Below is a small trained network, with its code and all its weights. Each question gives an input and a class and asks what happens when units are switched off, that is, made to give their printed mean instead of their output.

import numpy as np


def w(rows, s, z=0):
    codes = np.array(rows[::2]) - 128.0
    scale = np.full(codes.shape[1], s)
    scale[-1] = z or s
    return codes * scale


def f(y):
    return np.maximum(y, 0)


def log_softmax(a):
    a = a - a.max(-1, keepdims=True)
    return a - np.log(np.exp(a).sum(-1, keepdims=True))


def net(x, mask):
    res = np.array(x, float).reshape(1, 8) / 4 @ E
    y = f(res @ A[0][:, :-1].T + A[0][:, -1])
    res = res + np.where(mask, y, B[0][:, -1]) @ B[0][:, :-1]
    return log_softmax(res[-1] @ U[:, :-1].T + U[:, -1])


A, B = {}, {}
E = w([
[126,131,121,131,128,127,123,131],'x0',
[124,145,130,121,132,113,123,120],'x1',
[214,191,113,125,185,107,217,144],'x2',
[171,152,157,74,76,221,70,123],'x3',
[139,71,46,95,130,163,141,3],'x4',
[119,151,129,122,130,118,132,113],'x5',
[122,144,124,123,129,120,124,122],'x6',
[113,156,132,124,131,122,133,107],'x7',
],0.011)
A[0] = w([
[197,121,82,111,206,122,225,113,181],'N1',
[96,108,55,25,91,196,79,80,160],'N2',
[62,130,183,51,32,132,20,145,128],'N3',
[87,164,234,169,119,116,140,228,254],'N4',
[254,178,150,42,117,221,139,125,151],'N5',
[8,34,137,164,124,52,94,104,162],'N6',
],0.0074,0.0072)
B[0] = w([
[118,100,91,80,188,77,138,81,228],'N1',
[66,107,181,130,98,142,163,124,210],'N2',
[171,129,143,122,97,190,99,150,205],'N3',
[209,191,153,156,141,82,78,236,251],'N4',
[117,103,128,133,9,75,167,159,221],'N5',
[103,100,110,137,55,64,111,123,205],'N6',
],0.012,0.013)
U = w([
[159,162,115,173,98,93,116,157,252],'0',
[88,76,109,96,107,101,157,90,211],'1',
[182,162,175,133,132,246,68,150,65],'2',
[72,116,133,140,87,226,161,100,17],'3',
[143,177,123,183,255,102,172,171,78],'4',
[120,94,34,74,219,147,152,66,50],'5',
],0.009,0.0045)

Each question gives the input, the list of numbers given to net, and the class t.
The units are the neurons (one row each of A and B). Each row of codes is followed by its name. A weight is (code - 128) times the scale printed after its matrix; where a second scale follows, it is the last column's (A, B and U).
mask holds one flag per neuron, in row order. A switched-off neuron (its flag False) gives its mean, the last column of its row in B, instead of its output. The means were averaged over made-up inputs and are rounded, as every weight is.
A unit's drop is (log p(t) with every unit on - log p(t) with that unit switched off) / (log p(t) with every unit on - log p(t) with every unit switched off).
The circuit of an input: a set's keep is (log p(t) with only the set's units on - log p(t) with every unit switched off) / (log p(t) with every unit on - log p(t) with every unit switched off). Starting from all 6 units, units are removed one at a time, each time the one whose removal leaves the highest keep (on an exact tie, the one counted first), for as long as the keep stays at least 0.8.
units of the circuit, in order: the units of the circuit, biggest drop first
top k neurons: the k neurons with the biggest drops, biggest first
drop when u is switched off: that unit's drop, to one decimal
input [5,-4,-4,1,-1,-3,-5,-7], class 2: units of the circuit, in order => [N5 N3]
input [8,-7,4,-3,1,7,-5,-8], class 5: top 2 neurons => [N4 N1]
input [-2,7,4,7,5,3,6,-5], class 1: units of the circuit, in order => [N4]
input [0,8,2,-8,5,-5,-2,8], class 5: units of the circuit, in order => [N5 N1]
input [-3,4,-5,3,-3,1,-6,-3], class 2: top 2 neurons => [N3 N5]
input [-8,7,5,-1,-5,5,8,6], class 4: units of the circuit, in order => [N6 N5]
input [3,-3,2,8,4,-5,5,0], class 1: top 2 neurons => [N5 N4]
input [-3,6,-3,2,8,6,8,-3], class 3: units of the circuit, in order => [N2 N1]
input [5,-2,-6,6,5,-4,-3,0], class 3: top 2 neurons => [N2 N4]
input [7,7,7,-1,-6,-2,-7,0], class 4: units of the circuit, in order => [N6 N1]
input [5,-1,0,-7,1,-6,0,-8], class 1: top 4 neurons => [N4 N6 N3 N1]
input [0,7,7,8,6,-6,1,-2], class 1: units of the circuit, in order => [N5 N4]
input [1,4,-6,1,-2,1,2,8], class 2: top 3 neurons => [N3 N5 N1]
input [-7,1,-6,8,1,-3,-6,-6], class 3: units of the circuit, in order => [N2]
input [-7,2,5,1,2,4,-5,-7], class 1: top 2 neurons => [N4 N5]
input [-7,-4,1,-2,-8,-2,0,-2], class 4: top 3 neurons => [N5 N6 N3]
input [6,6,-1,5,-7,-4,3,4], class 2: top 3 neurons => [N3 N6 N1]
input [-4,2,-2,7,-7,3,6,-2], class 2: top 3 neurons => [N3 N6 N1]
input [0,-3,-5,3,2,3,5,4], class 3: top 2 neurons => [N4 N2]
input [-6,-1,2,-5,-7,4,-3,8], class 4: units of the circuit, in order => [N5]
input [-2,-3,6,5,5,2,-1,-3], class 1: top 2 neurons => [N5 N4]
input [8,8,0,6,-7,-6,2,-4], class 2: top 2 neurons => [N3 N6]
input [-4,-4,4,-4,-1,3,-1,3], class 4: drop when N5 is switched off => 0.1
input [-7,2,-1,2,-8,-3,5,0], class 2: drop when N2 is switched off => 0.0
input [-8,3,4,6,3,6,6,5], class 1: drop when N4 is switched off => 0.4
